Here is a tiny trained network, its code and every weight. The questions are about switching its units off for an input and a class, where a switched-off unit gives its printed mean instead of its output.

import numpy as np


def w(rows, s, z=0):
    codes = np.array(rows[::2]) - 128.0
    scale = np.full(codes.shape[1], s)
    scale[-1] = z or s
    return codes * scale


def f(y):
    return np.maximum(y, 0)


def log_softmax(a):
    a = a - a.max(-1, keepdims=True)
    return a - np.log(np.exp(a).sum(-1, keepdims=True))


def net(x, mask):
    res = np.array(x, float).reshape(1, 6) / 4 @ E
    y = f(res @ A[0][:, :-1].T + A[0][:, -1])
    res = res + np.where(mask, y, B[0][:, -1]) @ B[0][:, :-1]
    return log_softmax(res[-1] @ U[:, :-1].T + U[:, -1])


A, B = {}, {}
E = w([
[134,146,115,134],'x0',
[138,160,104,137],'x1',
[12,204,147,161],'x2',
[113,80,163,112],'x3',
[106,42,57,215],'x4',
[80,145,28,44],'x5',
],0.011)
A[0] = w([
[130,134,182,97,171],'neuron 0',
[136,176,186,70,112],'neuron 1',
[236,77,101,105,115],'neuron 2',
[111,81,93,219,128],'neuron 3',
[89,116,99,69,55],'neuron 4',
[135,112,133,224,68],'neuron 5',
[202,77,108,115,89],'neuron 6',
[147,155,156,65,126],'neuron 7',
[197,98,107,106,102],'neuron 8',
[92,151,153,167,127],'neuron 9',
[131,193,112,48,69],'neuron 10',
[84,151,43,54,181],'neuron 11',
[188,142,185,192,53],'neuron 12',
[25,174,161,203,97],'neuron 13',
[222,108,105,119,148],'neuron 14',
[167,158,217,230,19],'neuron 15',
[110,76,153,129,143],'neuron 16',
[5,129,120,167,72],'neuron 17',
[76,36,30,217,167],'neuron 18',
[94,91,55,39,3],'neuron 19',
[112,99,147,116,94],'neuron 20',
[140,121,205,236,40],'neuron 21',
[152,146,142,156,117],'neuron 22',
[149,161,162,91,157],'neuron 23',
[103,94,122,136,134],'neuron 24',
[159,76,152,73,74],'neuron 25',
[86,91,64,103,50],'neuron 26',
[152,164,169,99,121],'neuron 27',
[72,130,169,136,80],'neuron 28',
[83,123,63,110,25],'neuron 29',
[177,125,146,146,110],'neuron 30',
[135,120,179,94,101],'neuron 31',
[105,160,99,128,129],'neuron 32',
[60,165,157,128,94],'neuron 33',
],0.013,0.0028)
B[0] = w([
[141,178,127,147,172],'neuron 0',
[173,228,161,188,192],'neuron 1',
[77,114,53,175,214],'neuron 2',
[171,217,194,173,203],'neuron 3',
[156,126,129,72,169],'neuron 4',
[129,157,165,85,186],'neuron 5',
[90,138,93,173,192],'neuron 6',
[170,202,146,194,178],'neuron 7',
[98,114,39,183,181],'neuron 8',
[52,102,60,126,173],'neuron 9',
[140,115,159,130,187],'neuron 10',
[148,67,167,58,216],'neuron 11',
[134,70,143,55,198],'neuron 12',
[75,92,41,176,225],'neuron 13',
[49,110,54,140,193],'neuron 14',
[165,45,166,1,223],'neuron 15',
[139,142,111,142,162],'neuron 16',
[92,119,86,154,211],'neuron 17',
[194,192,226,197,248],'neuron 18',
[153,106,127,61,197],'neuron 19',
[111,141,150,148,143],'neuron 20',
[139,106,150,79,219],'neuron 21',
[101,133,150,90,153],'neuron 22',
[135,166,148,191,174],'neuron 23',
[157,152,160,179,155],'neuron 24',
[118,123,92,136,176],'neuron 25',
[169,110,176,99,179],'neuron 26',
[154,170,157,186,173],'neuron 27',
[114,128,82,135,168],'neuron 28',
[137,106,147,99,175],'neuron 29',
[118,81,111,99,165],'neuron 30',
[123,131,139,142,164],'neuron 31',
[117,72,138,110,159],'neuron 32',
[100,105,92,168,184],'neuron 33',
],0.008,0.015)
U = w([
[217,217,184,178,80],'0',
[43,89,40,148,37],'1',
[183,62,166,2,247],'2',
],0.011,0.0015)

Each question gives the input, the list of numbers given to net, and the class t.
The units are the neurons (one row each of A and B). Each row of codes is followed by its name. A weight is (code - 128) times the scale printed after its matrix; where a second scale follows, it is the last column's (A, B and U).
mask holds one flag per neuron, in row order. A switched-off neuron (its flag False) gives its mean, the last column of its row in B, instead of its output. The means were averaged over made-up inputs and are rounded, as every weight is.
A unit's drop is (log p(t) with every unit on - log p(t) with that unit switched off) / (log p(t) with every unit on - log p(t) with every unit switched off).
The circuit of an input: a set's keep is (log p(t) with only the set's units on - log p(t) with every unit switched off) / (log p(t) with every unit on - log p(t) with every unit switched off). Starting from the 12 units with the biggest drops (on a tie, the unit counted first), units are removed one at a time, each time the one whose removal leaves the highest keep (on an exact tie, the one counted first), for as long as the keep stays at least 0.8.
units of the circuit, in order: the units of the circuit, biggest drop first
most important unit: the unit with the biggest drop
k most important neurons: the k neurons with the biggest drops, biggest first
drop of u: that unit's drop, to one decimal
input [4,1,-3,-7,-2,-4], class 2: most important unit	neuron 13
input [5,-8,-3,0,-2,2], class 1: units of the circuit, in order	(neuron 18; neuron 15)
input [1,-8,-3,-6,3,3], class 0: 3 most important neurons	(neuron 18; neuron 15; neuron 13)
input [5,5,-6,2,4,8], class 2: 2 most important neurons	(neuron 11; neuron 19)
input [-1,4,-3,-7,-5,-6], class 2: 4 most important neurons	(neuron 15; neuron 12; neuron 18; neuron 3)
input [-8,-6,-6,6,7,0], class 0: 2 most important neurons	(neuron 18; neuron 3)
input [8,1,-2,-6,6,7], class 2: 3 most important neurons	(neuron 11; neuron 19; neuron 1)
input [4,-6,4,1,-4,-6], class 2: 2 most important neurons	(neuron 15; neuron 18)
input [-4,-8,-4,1,3,3], class 1: 3 most important neurons	(neuron 2; neuron 1; neuron 15)
input [-1,-4,7,7,-2,-8], class 2: 2 most important neurons	(neuron 15; neuron 21)
input [0,-6,7,-7,7,-2], class 0: 2 most important neurons	(neuron 18; neuron 3)
input [-1,-4,-5,0,3,-4], class 1: 2 most important neurons	(neuron 2; neuron 14)
input [-6,5,3,-5,4,3], class 0: 2 most important neurons	(neuron 18; neuron 15)
input [3,5,7,-3,3,-6], class 1: units of the circuit, in order	(neuron 13)
input [1,-1,2,-2,7,4], class 0: drop of neuron 18	0.1
input [3,4,-3,-6,5,-8], class 2: drop of neuron 15	0.3
input [4,-7,-7,7,8,6], class 0: drop of neuron 18	1.4
input [-3,1,-4,2,8,-5], class 0: drop of neuron 18	0.2
